Below are the code and all the weights of a small trained network. Each question names an input and a target symbol and asks about switching units off, where a switched-off unit gives its printed mean instead of its output.

import numpy as np


def w(rows, s, z=0):
    codes = np.array(rows[::2]) - 128.0
    scale = np.full(codes.shape[1], s)
    scale[-1] = z or s
    return codes * scale


def f(y):
    return np.maximum(y, 0)


def softmax(a):
    e = np.exp(a - a.max(-1, keepdims=True))
    return e / e.sum(-1, keepdims=True)


def log_softmax(a):
    a = a - a.max(-1, keepdims=True)
    return a - np.log(np.exp(a).sum(-1, keepdims=True))


def net(x, mask):
    ids = ['Σζηθμπφψω'.index(c) for c in x.split()]
    T = len(ids)
    res = E[ids] + P[:T]
    u = 0
    for l in range(2):
        r = res
        for j in range(3):
            rows = slice(3 * j, 3 * j + 3)
            q, k, v = (r @ M[l][rows].T for M in (Q, K, V))
            z = softmax(np.where(np.tri(T) > 0, q @ k.T / 3**0.5, -1e9)) @ v
            o = O[l][rows]
            res = res + np.where(mask[u + j], z, o[:, -1]) @ o[:, :-1]
        u += 3
        y = f(res @ A[l][:, :-1].T + A[l][:, -1])
        res = res + np.where(mask[u : u + 4], y, B[l][:, -1]) @ B[l][:, :-1]
        u += 4
    return log_softmax(res[-1] @ U[:, :-1].T + U[:, -1])


Q, K, V, O, A, B = {}, {}, {}, {}, {}, {}
E = w([
[56,63,125,52,184,79,28,31],'Σ',
[35,106,177,182,102,111,67,213],'ζ',
[211,183,119,193,189,25,78,69],'η',
[31,57,35,187,12,174,91,42],'θ',
[242,237,182,71,1,202,191,69],'μ',
[100,123,65,249,180,106,163,173],'π',
[100,118,124,160,156,218,62,115],'φ',
[12,219,111,125,133,185,105,153],'ψ',
[76,126,44,72,161,135,171,112],'ω',
],0.0098)
P = w([
[165,132,62,214,254,156,62,194],'0',
[152,104,152,193,213,179,116,180],'1',
[157,109,121,174,162,173,108,163],'2',
[146,115,119,174,134,174,111,142],'3',
[133,122,129,174,116,174,109,128],'4',
[127,125,129,174,107,167,119,114],'5',
[127,131,127,175,96,163,117,105],'6',
[125,126,129,165,86,156,116,96],'7',
[116,131,130,169,81,154,116,92],'8',
[118,126,138,159,72,154,127,83],'9',
[121,127,130,154,71,137,117,76],'10',
],0.0057)
Q[0] = w([
[180,114,164,75,157,44,173,152],'L0H1',
[23,134,84,197,172,162,55,56],'L0H1',
[197,148,142,78,169,38,170,162],'L0H1',
[135,174,170,85,181,134,108,184],'L0H2',
[99,124,101,141,97,188,61,67],'L0H2',
[91,103,117,148,166,166,112,124],'L0H2',
[67,92,89,174,142,136,139,156],'L0H3',
[173,111,128,167,185,40,174,133],'L0H3',
[254,191,155,129,135,89,122,52],'L0H3',
],0.0079)
K[0] = w([
[53,22,62,195,204,136,72,156],'L0H1',
[174,215,182,54,14,204,187,177],'L0H1',
[1,19,76,163,187,98,46,165],'L0H1',
[108,101,141,81,218,35,23,150],'L0H2',
[121,78,103,67,48,202,95,72],'L0H2',
[93,65,121,147,141,132,142,90],'L0H2',
[27,34,99,118,200,73,59,143],'L0H3',
[212,156,111,219,171,80,155,185],'L0H3',
[250,224,151,140,111,133,157,115],'L0H3',
],0.0068)
V[0] = w([
[190,159,98,87,162,224,218,135],'L0H1',
[203,206,105,120,49,121,195,116],'L0H1',
[194,217,157,103,89,159,165,58],'L0H1',
[62,67,75,160,187,172,93,178],'L0H2',
[85,68,62,127,241,80,123,176],'L0H2',
[144,110,104,194,229,116,143,228],'L0H2',
[173,109,197,28,117,117,121,89],'L0H3',
[110,104,85,254,179,99,67,130],'L0H3',
[183,164,185,85,22,210,180,160],'L0H3',
],0.0058)
O[0] = w([
[214,161,29,129,142,132,176,121,169],'L0H1',
[168,209,107,96,99,133,102,105,145],'L0H1',
[170,254,106,96,165,156,127,114,181],'L0H1',
[192,183,145,92,199,101,104,197,233],'L0H2',
[133,185,124,120,166,70,125,199,163],'L0H2',
[165,149,74,73,160,15,113,159,139],'L0H2',
[106,208,153,166,163,210,194,184,66],'L0H3',
[71,90,68,129,61,76,112,67,252],'L0H3',
[148,173,211,80,203,138,169,122,13],'L0H3',
],0.006,0.0037)
A[0] = w([
[158,70,164,137,185,161,79,101,178],'L0N1',
[92,144,195,110,213,133,106,209,211],'L0N2',
[113,145,126,234,131,187,134,189,201],'L0N3',
[126,169,130,101,254,136,147,218,254],'L0N4',
],0.0073,0.0024)
B[0] = w([
[195,145,153,113,175,221,56,75,229],'L0N1',
[141,158,53,58,19,76,44,147,221],'L0N2',
[183,110,86,178,22,132,199,217,254],'L0N3',
[225,83,3,73,35,140,91,93,228],'L0N4',
],0.0067,0.0028)
Q[1] = w([
[146,147,66,184,25,108,122,144],'L1H1',
[186,189,82,101,116,145,205,121],'L1H1',
[143,133,143,165,81,202,171,73],'L1H1',
[147,234,223,154,154,88,225,174],'L1H2',
[104,102,39,98,1,90,42,31],'L1H2',
[40,76,135,209,234,113,175,141],'L1H2',
[53,42,175,31,176,144,211,168],'L1H3',
[161,68,123,137,129,20,165,225],'L1H3',
[82,78,114,198,7,199,64,52],'L1H3',
],0.0062)
K[1] = w([
[128,76,193,60,155,113,87,60],'L1H1',
[114,130,83,162,124,82,70,94],'L1H1',
[179,186,122,108,124,144,67,105],'L1H1',
[99,141,61,86,96,123,32,55],'L1H2',
[117,174,190,129,109,254,231,191],'L1H2',
[47,49,126,151,198,75,73,109],'L1H2',
[183,158,66,136,119,133,78,120],'L1H3',
[126,97,45,128,137,49,124,171],'L1H3',
[87,76,163,224,66,206,139,119],'L1H3',
],0.0076)
V[1] = w([
[135,179,115,21,81,162,79,74],'L1H1',
[147,166,143,238,88,153,135,254],'L1H1',
[168,86,169,32,168,76,106,54],'L1H1',
[205,16,151,237,158,86,129,31],'L1H2',
[65,134,131,86,100,243,166,66],'L1H2',
[230,205,239,155,136,140,60,169],'L1H2',
[164,110,170,101,77,120,209,152],'L1H3',
[165,116,49,138,113,109,19,121],'L1H3',
[206,172,104,151,119,196,147,105],'L1H3',
],0.0055)
O[1] = w([
[29,152,189,94,113,114,161,117,178],'L1H1',
[226,162,107,171,39,67,104,209,66],'L1H1',
[96,54,206,107,254,171,146,132,165],'L1H1',
[230,8,162,225,150,132,175,47,105],'L1H2',
[111,162,86,79,33,217,107,107,129],'L1H2',
[175,135,197,168,215,167,86,232,158],'L1H2',
[84,72,177,170,125,51,148,100,123],'L1H3',
[131,193,139,168,167,230,65,149,255],'L1H3',
[185,88,202,161,116,162,143,176,179],'L1H3',
],0.0056,0.0072)
A[1] = w([
[140,179,178,182,229,123,121,103,96],'L1N1',
[119,76,190,87,202,71,100,39,254],'L1N2',
[59,121,59,3,173,75,164,2,147],'L1N3',
[175,139,250,235,196,95,147,67,146],'L1N4',
],0.0055,0.0029)
B[1] = w([
[69,181,60,53,85,117,43,80,184],'L1N1',
[70,55,228,217,207,167,170,155,245],'L1N2',
[97,79,137,62,154,66,253,139,253],'L1N3',
[94,237,156,109,119,55,121,34,190],'L1N4',
],0.007,0.0041)
U = w([
[232,112,116,129,165,254,89,155,203],'Σ',
[81,214,91,33,83,138,73,88,75],'ζ',
[105,207,151,125,144,107,117,46,165],'η',
[43,96,200,103,177,153,131,138,89],'θ',
[157,102,84,44,131,91,211,109,217],'μ',
[94,72,187,122,43,46,86,223,161],'π',
[147,52,94,108,26,146,116,60,4],'φ',
[188,93,117,233,136,100,220,201,226],'ψ',
[169,137,156,115,127,126,165,115,5],'ω',
],0.0064,0.0038)

Each question gives the input, a string of symbols that net reads in full, and the target symbol t.
The units are the heads (3 rows each of Q, K, V and O) and the neurons (one row each of A and B). Each row of codes is followed by its name. A weight is (code - 128) times the scale printed after its matrix; where a second scale follows, it is the last column's (O, A, B and U).
mask holds one flag per unit, layer by layer, with each layer's heads first. A switched-off unit (its flag False) gives its mean, the last column of its rows in O or B, instead of its output. The means were averaged over made-up inputs and are rounded, as every weight is.
A unit's drop is (log p(t) with every unit on - log p(t) with that unit switched off) / (log p(t) with every unit on - log p(t) with every unit switched off).
The circuit of an input: a set's keep is (log p(t) with only the set's units on - log p(t) with every unit switched off) / (log p(t) with every unit on - log p(t) with every unit switched off). Starting from the 12 units with the biggest drops (on a tie, the unit counted first), units are removed one at a time, each time the one whose removal leaves the highest keep (on an exact tie, the one counted first), for as long as the keep stays at least 0.8.
circuit, biggest first: the units of the circuit, biggest drop first
most important unit: the unit with the biggest drop
top k neurons: the k neurons with the biggest drops, biggest first
top k neurons in layer l: the k neurons of layer l with the biggest drops, biggest first
which heads matter: for each layer, one digit per head in row order, 1 if its drop is at least 0.15 and else 0, layers parted by /
input θ π θ μ θ π, target ζ: which heads matter : 101 / 000
input ψ ζ θ ψ Σ ζ η Σ μ, target Σ: most important unit : L0N2
input Σ μ Σ π Σ ω ψ, target Σ: circuit, biggest first : [L0H3, L0H1, L1H2]
input θ ψ ζ μ Σ ζ, target ζ: which heads matter : 100 / 000
input Σ Σ η, target η: circuit, biggest first : [L1N4, L1H2]
input η φ μ η η Σ Σ ω, target Σ: circuit, biggest first : [L0H3, L1H2]
input ζ ψ ζ Σ, target θ: circuit, biggest first : [L1N2, L0H1]
input ω η π Σ Σ π Σ Σ Σ ω, target θ: top 2 neurons in layer 0 : [L0N3, L0N1]
input Σ ω φ μ μ η μ, target η: which heads matter : 011 / 010
input μ π θ η, target Σ: circuit, biggest first : [L0H3, L1H2, L0N4]
input Σ Σ η θ, target φ: circuit, biggest first : [L0H3, L1H2]
input ζ μ ψ Σ η Σ η, target ζ: top 2 neurons : [L0N2, L1N1]
input η ζ φ Σ η Σ Σ Σ Σ ψ η, target θ: which heads matter : 100 / 100
input φ μ Σ Σ θ ω ω Σ π θ ψ, target Σ: circuit, biggest first : [L0H3, L1H2]
input Σ ψ η ω, target μ: which heads matter : 100 / 010
input π ζ Σ Σ π θ μ Σ Σ ω η, target Σ: which heads matter : 011 / 010
input Σ ω η, target η: top 2 neurons : [L0N4, L1N4]
input η Σ ψ, target ζ: circuit, biggest first : [L1H2, L0H2, L0N2]
input θ η ψ ζ ψ ψ π μ, target Σ: circuit, biggest first : [L0H3, L0N4]
input μ θ η Σ, target Σ: which heads matter : 111 / 011
input Σ Σ ω φ θ θ Σ Σ θ Σ, target φ: most important unit : L1H1
input ψ ψ η φ φ μ θ Σ ω π π, target ζ: top 2 neurons in layer 1 : [L1N2, L1N1]
input φ ω Σ φ μ Σ ω π, target Σ: circuit, biggest first : [L0H3, L0H1, L1H2]
input μ ψ η ζ ψ η ψ ζ η π, target Σ: most important unit : L0H1
input ζ η ω Σ π φ μ ζ φ η, target ζ: top 3 neurons : [L1N1, L1N2, L0N2]
input ω Σ ζ ω η μ ψ ψ θ ζ, target ζ: which heads matter : 100 / 010
input π θ Σ Σ ω ζ ζ Σ φ π θ, target θ: most important unit : L1H1
input ω μ η η Σ φ μ, target η: top 3 neurons : [L1N4, L0N4, L1N3]
